Each matrix is followed by the number of dimensions of the space it projects onto, up to rounding
[[ 0.99  0.03  0.06  0.06]
 [ 0.03  0.87 -0.23 -0.24]
 [ 0.06 -0.23  0.59 -0.43]
 [ 0.06 -0.24 -0.43  0.55]]
 : 3

[[ 0.02 -0.02  0.13 -0.05]
 [-0.02  0.97  0.05  0.15]
 [ 0.13  0.05  0.89 -0.28]
 [-0.05  0.15 -0.28  0.11]]
 : 2

[[ 0.54 -0.46 -0.14  0.11]
 [-0.46  0.53 -0.15  0.11]
 [-0.14 -0.15  0.95  0.03]
 [ 0.11  0.11  0.03  0.97]]
 : 3

[[ 0.00  0.00  0.02  0.01]
 [ 0.00  0.00 -0.03 -0.03]
 [ 0.02 -0.03  0.55  0.50]
 [ 0.01 -0.03  0.50  0.44]]
 : 1

[[ 0.14  0.26 -0.23  0.05]
 [ 0.26  0.90  0.00 -0.17]
 [-0.23  0.00  0.78 -0.35]
 [ 0.05 -0.17 -0.35  0.19]]
 : 2

[[ 0.99 -0.08 -0.07  0.06]
 [-0.08  0.62 -0.37  0.31]
 [-0.07 -0.37  0.65  0.30]
 [ 0.06  0.31  0.30  0.75]]
 : 3

[[ 0.90 -0.22  0.19  0.06]
 [-0.22  0.37  0.38 -0.20]
 [ 0.19  0.38  0.61 -0.24]
 [ 0.06 -0.20 -0.24  0.12]]
 : 2

[[ 0.11 -0.18  0.20 -0.16]
 [-0.18  0.37 -0.14  0.42]
 [ 0.20 -0.14  0.90  0.18]
 [-0.16  0.42  0.18  0.62]]
 : 2

[[ 0.87  0.28  0.13  0.13]
 [ 0.28  0.21 -0.27  0.10]
 [ 0.13 -0.27  0.87 -0.15]
 [ 0.13  0.10 -0.15  0.05]]
 : 2

[[ 0.62 -0.18 -0.42  0.17]
 [-0.18  0.91 -0.20  0.08]
 [-0.42 -0.20  0.54  0.19]
 [ 0.17  0.08  0.19  0.92]]
 : 3

[[ 0.02 -0.06 -0.13  0.05]
 [-0.06  0.15  0.33 -0.13]
 [-0.13  0.33  0.71 -0.29]
 [ 0.05 -0.13 -0.29  0.12]]
 : 1

[[ 0.05  0.20 -0.02  0.07]
 [ 0.20  0.84 -0.09  0.29]
 [-0.02 -0.09  0.01 -0.03]
 [ 0.07  0.29 -0.03  0.10]]
 : 1

[[ 0.70 -0.06 -0.36  0.28]
 [-0.06  0.01  0.07  0.03]
 [-0.36  0.07  0.55  0.34]
 [ 0.28  0.03  0.34  0.74]]
 : 2

[[ 0.83  0.11  0.07 -0.36]
 [ 0.11  0.02 -0.03 -0.06]
 [ 0.07 -0.03  0.97  0.14]
 [-0.36 -0.06  0.14  0.19]]
 : 2

[[ 0.96  0.10 -0.03  0.17]
 [ 0.10  0.29 -0.39 -0.21]
 [-0.03 -0.39  0.54  0.31]
 [ 0.17 -0.21  0.31  0.21]]
 : 2

[[ 0.14 -0.07 -0.30 -0.16]
 [-0.07  0.04  0.15  0.08]
 [-0.30  0.15  0.63  0.35]
 [-0.16  0.08  0.35  0.19]]
 : 1

[[ 0.72  0.18  0.36  0.21]
 [ 0.18  0.88 -0.17 -0.21]
 [ 0.36 -0.17  0.26  0.18]
 [ 0.21 -0.21  0.18  0.14]]
 : 2

[[ 0.04 -0.09 -0.15 -0.07]
 [-0.09  0.99 -0.01 -0.01]
 [-0.15 -0.01  0.98 -0.01]
 [-0.07 -0.01 -0.01  1.00]]
 : 3

[[ 0.73  0.33  0.23 -0.18]
 [ 0.33  0.31  0.15  0.29]
 [ 0.23  0.15  0.09  0.05]
 [-0.18  0.29  0.05  0.87]]
 : 2

[[ 0.01 -0.01 -0.01 -0.10]
 [-0.01  0.02  0.01  0.13]
 [-0.01  0.01  0.01  0.08]
 [-0.10  0.13  0.08  0.96]]
 : 1

[[ 0.11  0.06 -0.31  0.00]
 [ 0.06  0.03 -0.16  0.00]
 [-0.31 -0.16  0.86  0.01]
 [ 0.00  0.00  0.01  0.00]]
 : 1

[[ 0.76  0.21  0.16  0.33]
 [ 0.21  0.82 -0.14 -0.29]
 [ 0.16 -0.14  0.89 -0.23]
 [ 0.33 -0.29 -0.23  0.53]]
 : 3

[[ 0.26  0.05 -0.26  0.35]
 [ 0.05  0.64  0.38  0.29]
 [-0.26  0.38  0.55 -0.20]
 [ 0.35  0.29 -0.20  0.55]]
 : 2

[[ 0.16  0.02  0.25 -0.27]
 [ 0.02  0.75 -0.31 -0.29]
 [ 0.25 -0.31  0.54 -0.30]
 [-0.27 -0.29 -0.30  0.54]]
 : 2

[[ 1.00 -0.01  0.00 -0.01]
 [-0.01  0.60  0.20 -0.45]
 [ 0.00  0.20  0.90  0.23]
 [-0.01 -0.45  0.23  0.50]]
 : 3

[[ 0.79 -0.20  0.36  0.01]
 [-0.20  0.81  0.34  0.01]
 [ 0.36  0.34  0.41 -0.01]
 [ 0.01  0.01 -0.01  1.00]]
 : 3

[[ 0.62 -0.09 -0.07 -0.47]
 [-0.09  0.14  0.33  0.00]
 [-0.07  0.33  0.84 -0.13]
 [-0.47  0.00 -0.13  0.40]]
 : 2

[[ 0.17  0.23  0.15 -0.25]
 [ 0.23  0.80 -0.27 -0.19]
 [ 0.15 -0.27  0.60 -0.38]
 [-0.25 -0.19 -0.38  0.43]]
 : 2

[[ 0.14 -0.34  0.07  0.03]
 [-0.34  0.82 -0.17 -0.07]
 [ 0.07 -0.17  0.03  0.01]
 [ 0.03 -0.07  0.01  0.01]]
 : 1
